Below are the code and all the weights of a small trained network. Each question names an input and a class and asks about switching units off, where a switched-off unit gives its printed mean instead of its output.

import numpy as np


def w(rows, s, z=0):
    codes = np.array(rows[::2]) - 128.0
    scale = np.full(codes.shape[1], s)
    scale[-1] = z or s
    return codes * scale


def norm(h):
    return h / np.sqrt((h * h).mean(-1, keepdims=True) + 1e-5)


def f(y):
    return np.maximum(y, 0)


def log_softmax(a):
    a = a - a.max(-1, keepdims=True)
    return a - np.log(np.exp(a).sum(-1, keepdims=True))


def net(x, mask):
    res = np.array(x, float).reshape(1, 2) / 4 @ E
    u = 0
    for l in range(3):
        y = f(norm(res) @ A[l][:, :-1].T + A[l][:, -1])
        res = res + np.where(mask[u : u + 5], y, B[l][:, -1]) @ B[l][:, :-1]
        u += 5
    return log_softmax(norm(res)[-1] @ U[:, :-1].T + U[:, -1])


A, B = {}, {}
E = w([
[180,235,43,187,193,150,31,77,149,120,3],'x0',
[40,79,212,85,186,160,195,198,109,172,10],'x1',
],0.0046)
A[0] = w([
[120,128,176,70,104,149,146,206,126,104,125,150],'L0N0',
[122,103,132,68,27,82,71,179,120,115,254,175],'L0N1',
[88,136,103,187,179,145,115,124,132,117,103,7],'L0N2',
[169,145,116,185,83,149,121,110,204,69,147,255],'L0N3',
[144,140,104,118,114,159,51,130,140,73,157,111],'L0N4',
],0.0044,0.00053)
B[0] = w([
[205,162,149,166,124,64,124,156,104,90,106,208],'L0N0',
[154,160,99,114,178,81,196,57,99,182,192,254],'L0N1',
[182,87,104,87,121,85,88,140,131,140,176,171],'L0N2',
[213,81,155,159,156,121,246,158,74,115,254,204],'L0N3',
[163,78,130,73,33,155,182,157,63,55,135,186],'L0N4',
],0.006,0.0052)
A[1] = w([
[93,114,70,84,102,165,42,97,154,157,102,120],'L1N0',
[140,143,18,228,78,120,101,93,34,85,174,206],'L1N1',
[89,59,146,71,67,124,158,83,108,187,196,147],'L1N2',
[148,198,102,124,123,116,108,132,66,71,112,159],'L1N3',
[192,105,75,91,84,114,218,108,106,143,253,255],'L1N4',
],0.0043,0.00098)
B[1] = w([
[104,70,1,32,143,178,98,137,198,158,166,135],'L1N0',
[89,143,219,138,141,93,128,144,55,140,185,193],'L1N1',
[138,199,78,184,213,115,73,49,83,157,168,176],'L1N2',
[80,63,136,91,153,129,182,161,156,172,132,155],'L1N3',
[242,144,68,190,203,96,139,48,21,179,106,254],'L1N4',
],0.0054,0.0099)
A[2] = w([
[88,129,96,161,178,163,109,182,192,127,155,60],'L2N0',
[155,166,144,164,130,146,141,154,98,87,55,192],'L2N1',
[86,103,181,96,139,116,212,233,113,124,117,230],'L2N2',
[254,162,84,127,58,142,169,74,109,142,167,250],'L2N3',
[86,129,78,68,169,209,107,118,195,170,149,100],'L2N4',
],0.0046,0.0011)
B[2] = w([
[93,151,5,156,140,114,62,149,153,202,138,136],'L2N0',
[116,118,182,141,42,117,179,59,190,89,184,163],'L2N1',
[166,177,95,167,44,175,64,106,194,62,111,193],'L2N2',
[125,151,167,153,143,99,234,83,140,101,110,254],'L2N3',
[101,214,119,34,181,197,199,254,108,146,177,146],'L2N4',
],0.0057,0.0075)
U = w([
[161,116,134,199,169,84,191,67,48,145,158,195],'0',
[44,132,42,67,218,198,88,203,163,211,86,107],'1',
[1,40,97,127,111,141,48,113,126,158,161,5],'2',
[109,113,180,185,49,163,110,131,199,76,67,107],'3',
],0.0072,0.0029)

Each question gives the input, the list of numbers given to net, and the class t.
The units are the neurons (one row each of A and B). Each row of codes is followed by its name. A weight is (code - 128) times the scale printed after its matrix; where a second scale follows, it is the last column's (A, B and U).
mask holds one flag per neuron, layer by layer. A switched-off neuron (its flag False) gives its mean, the last column of its row in B, instead of its output. The means were averaged over made-up inputs and are rounded, as every weight is.
A unit's drop is (log p(t) with every unit on - log p(t) with that unit switched off) / (log p(t) with every unit on - log p(t) with every unit switched off).
unit that matters most: the unit with the biggest drop
top k neurons: the k neurons with the biggest drops, biggest first
top k neurons in layer l: the k neurons of layer l with the biggest drops, biggest first
drop when u is switched off: that unit's drop, to one decimal
input [8,3], class 1: unit that matters most : L1N4
input [-5,7], class 3: top 2 neurons : L1N4, L0N1
input [4,1], class 1: top 2 neurons in layer 0 : L0N3, L0N1
input [7,1], class 1: top 3 neurons in layer 1 : L1N4, L1N0, L1N3
input [6,1], class 1: top 3 neurons : L0N0, L0N1, L1N4
input [-1,2], class 3: top 2 neurons in layer 0 : L0N1, L0N3
input [-3,6], class 3: top 3 neurons : L1N4, L0N1, L2N2
input [3,4], class 1: top 2 neurons in layer 0 : L0N3, L0N0
input [4,7], class 3: top 3 neurons : L1N4, L1N2, L2N1
input [6,7], class 1: top 2 neurons : L0N3, L1N4
input [-2,3], class 3: top 3 neurons : L0N1, L1N4, L0N3
input [8,1], class 1: top 3 neurons : L0N0, L1N4, L1N0
input [1,6], class 3: drop when L1N4 is switched off : 0.5
input [-1,6], class 3: unit that matters most : L1N4
input [-1,4], class 3: drop when L1N4 is switched off : 0.5
input [0,8], class 3: drop when L0N0 is switched off : 0.0
input [-3,5], class 3: drop when L0N1 is switched off : 0.6
